Below is a small trained network, with its code and all its weights. Each question gives an input and a target symbol and asks what happens when units are switched off, that is, made to give their printed mean instead of their output.

import numpy as np


def w(rows, s, z=0):
    codes = np.array(rows[::2]) - 128.0
    scale = np.full(codes.shape[1], s)
    scale[-1] = z or s
    return codes * scale


def norm(h):
    return h / np.sqrt((h * h).mean(-1, keepdims=True) + 1e-5)


def f(y):
    return y / 2 * (1 + np.tanh(0.7978845608 * (y + 0.044715 * y**3)))


def softmax(a):
    e = np.exp(a - a.max(-1, keepdims=True))
    return e / e.sum(-1, keepdims=True)


def log_softmax(a):
    a = a - a.max(-1, keepdims=True)
    return a - np.log(np.exp(a).sum(-1, keepdims=True))


def net(x, mask):
    ids = ['ΣΩδεθξφψ'.index(c) for c in x.split()]
    T = len(ids)
    res = E[ids] + P[:T]
    u = 0
    for l in range(2):
        r = norm(res)
        for j in range(2):
            rows = slice(4 * j, 4 * j + 4)
            q, k, v = (r @ M[l][rows].T for M in (Q, K, V))
            z = softmax(np.where(np.tri(T) > 0, q @ k.T / 4**0.5, -1e9)) @ v
            o = O[l][rows]
            res = res + np.where(mask[u + j], z, o[:, -1]) @ o[:, :-1]
        u += 2
        y = f(norm(res) @ A[l][:, :-1].T + A[l][:, -1])
        res = res + np.where(mask[u : u + 8], y, B[l][:, -1]) @ B[l][:, :-1]
        u += 8
    return log_softmax(norm(res)[-1] @ U[:, :-1].T + U[:, -1])


Q, K, V, O, A, B = {}, {}, {}, {}, {}, {}
E = w([
[97,26,181],'Σ',
[67,60,135],'Ω',
[90,45,163],'δ',
[81,73,150],'ε',
[74,87,88],'θ',
[159,130,140],'ξ',
[27,252,66],'φ',
[136,202,238],'ψ',
],0.013)
P = w([
[4,42,59],'0',
[252,11,179],'1',
[214,32,150],'2',
[119,88,122],'3',
[1,205,147],'4',
[66,88,129],'5',
],0.0045)
Q[0] = w([
[207,178,105],'0.h0',
[201,65,107],'0.h0',
[198,143,155],'0.h0',
[47,248,48],'0.h0',
[148,106,172],'0.h1',
[89,223,63],'0.h1',
[145,119,101],'0.h1',
[43,162,116],'0.h1',
],0.011)
K[0] = w([
[177,198,134],'0.h0',
[156,88,87],'0.h0',
[130,171,142],'0.h0',
[112,250,204],'0.h0',
[160,115,205],'0.h1',
[141,145,95],'0.h1',
[113,141,138],'0.h1',
[83,129,138],'0.h1',
],0.016)
V[0] = w([
[57,100,195],'0.h0',
[109,140,59],'0.h0',
[102,146,141],'0.h0',
[217,137,56],'0.h0',
[186,38,142],'0.h1',
[181,64,255],'0.h1',
[190,53,91],'0.h1',
[147,120,207],'0.h1',
],0.0091)
O[0] = w([
[162,27,136,255],'0.h0',
[160,202,208,140],'0.h0',
[173,137,70,137],'0.h0',
[7,254,146,4],'0.h0',
[161,178,100,159],'0.h1',
[109,151,123,151],'0.h1',
[192,83,103,132],'0.h1',
[66,179,108,124],'0.h1',
],0.0064,0.0046)
A[0] = w([
[93,118,30,114],'0.n0',
[195,72,170,165],'0.n1',
[18,151,151,155],'0.n2',
[56,62,59,165],'0.n3',
[107,254,109,159],'0.n4',
[213,199,119,101],'0.n5',
[195,194,108,31],'0.n6',
[111,193,131,1],'0.n7',
],0.0094,0.0024)
B[0] = w([
[2,130,250,159],'0.n0',
[46,196,46,230],'0.n1',
[218,73,9,146],'0.n2',
[114,46,164,255],'0.n3',
[63,88,118,144],'0.n4',
[168,23,189,124],'0.n5',
[214,93,78,116],'0.n6',
[96,153,116,117],'0.n7',
],0.0063)
Q[1] = w([
[89,32,115],'1.h0',
[27,48,104],'1.h0',
[223,103,27],'1.h0',
[169,188,130],'1.h0',
[168,200,1],'1.h1',
[236,139,103],'1.h1',
[229,75,149],'1.h1',
[61,241,156],'1.h1',
],0.0081)
K[1] = w([
[36,231,163],'1.h0',
[166,253,151],'1.h0',
[74,146,16],'1.h0',
[153,34,61],'1.h0',
[220,43,104],'1.h1',
[145,73,126],'1.h1',
[129,102,130],'1.h1',
[161,141,143],'1.h1',
],0.011)
V[1] = w([
[241,56,131],'1.h0',
[187,112,113],'1.h0',
[108,135,190],'1.h0',
[95,112,65],'1.h0',
[192,105,2],'1.h1',
[166,230,158],'1.h1',
[154,79,72],'1.h1',
[96,188,91],'1.h1',
],0.014)
O[1] = w([
[170,26,144,143],'1.h0',
[206,41,200,116],'1.h0',
[2,79,107,134],'1.h0',
[186,241,59,152],'1.h0',
[173,141,114,118],'1.h1',
[88,115,65,3],'1.h1',
[105,192,168,165],'1.h1',
[114,162,162,82],'1.h1',
],0.0083,0.013)
A[1] = w([
[173,182,199,135],'1.n0',
[140,90,165,5],'1.n1',
[139,85,88,223],'1.n2',
[247,108,174,170],'1.n3',
[144,48,122,62],'1.n4',
[94,131,149,213],'1.n5',
[110,68,114,189],'1.n6',
[117,193,117,79],'1.n7',
],0.011,0.003)
B[1] = w([
[38,45,154,183],'1.n0',
[166,180,166,145],'1.n1',
[90,123,83,158],'1.n2',
[30,145,129,254],'1.n3',
[135,243,112,170],'1.n4',
[160,1,77,153],'1.n5',
[160,164,41,178],'1.n6',
[99,157,152,130],'1.n7',
],0.0076,0.0082)
U = w([
[138,71,100,197],'Σ',
[135,95,118,71],'Ω',
[155,95,149,23],'δ',
[147,110,139,50],'ε',
[32,97,214,119],'θ',
[202,129,188,151],'ξ',
[103,214,107,251],'φ',
[83,90,9,179],'ψ',
],0.014,0.0035)

Each question gives the input, a string of symbols that net reads in full, and the target symbol t.
The units are the heads (4 rows each of Q, K, V and O) and the neurons (one row each of A and B). Each row of codes is followed by its name. A weight is (code - 128) times the scale printed after its matrix; where a second scale follows, it is the last column's (O, A, B and U).
mask holds one flag per unit, layer by layer, with each layer's heads first. A switched-off unit (its flag False) gives its mean, the last column of its rows in O or B, instead of its output. The means were averaged over made-up inputs and are rounded, as every weight is.
A unit's drop is (log p(t) with every unit on - log p(t) with that unit switched off) / (log p(t) with every unit on - log p(t) with every unit switched off).
most important unit: the unit with the biggest drop
top k neurons: the k neurons with the biggest drops, biggest first
top k neurons in layer l: the k neurons of layer l with the biggest drops, biggest first
drop of u: that unit's drop, to one decimal
input θ φ θ, target φ: top 3 neurons => 0.n4, 0.n3, 0.n7
input Σ θ φ φ δ, target φ: top neuron => 0.n2
input ε δ θ, target θ: top 3 neurons => 1.n3, 0.n2, 0.n1
input ψ θ φ, target θ: top 3 neurons => 0.n0, 0.n2, 0.n4
input θ φ Ω Ω, target φ: top 3 neurons => 0.n4, 0.n3, 0.n7
input θ ξ θ φ θ, target φ: top 3 neurons => 0.n5, 0.n7, 0.n0
input φ θ Ω, target φ: top 2 neurons => 0.n0, 0.n5
input ψ Σ φ θ ψ δ, target ψ: top 2 neurons => 0.n3, 0.n1
input Σ θ δ ξ, target ξ: top 3 neurons => 0.n6, 0.n0, 0.n3
input θ ψ ξ, target θ: top 2 neurons => 1.n3, 0.n2
input ψ ψ ε, target ψ: top 2 neurons => 0.n1, 0.n3
input θ θ ψ φ, target θ: top 3 neurons => 0.n0, 0.n5, 0.n1
input θ Σ φ θ ε, target φ: top 2 neurons => 0.n3, 0.n4
input θ ψ θ θ ψ δ, target ψ: top 2 neurons in layer 0 => 0.n3, 0.n1
input θ θ Σ ξ, target ξ: most important unit => 0.h1
input Ω θ φ δ, target φ: top 2 neurons => 0.n3, 0.n4
input θ θ ψ ψ Ω Σ, target ψ: top 2 neurons => 0.n3, 1.n6
input θ Ω ψ ψ Ω, target ψ: drop of 1.h1 => 0.5
input ψ φ Σ φ ψ, target ψ: drop of 0.h0 => 0.2
input ψ ψ θ ε, target ψ: most important unit => 0.h1
input θ Σ θ, target θ: drop of 1.h1 => 1.2
input θ θ ψ θ δ ψ, target ψ: drop of 1.h1 => 0.7
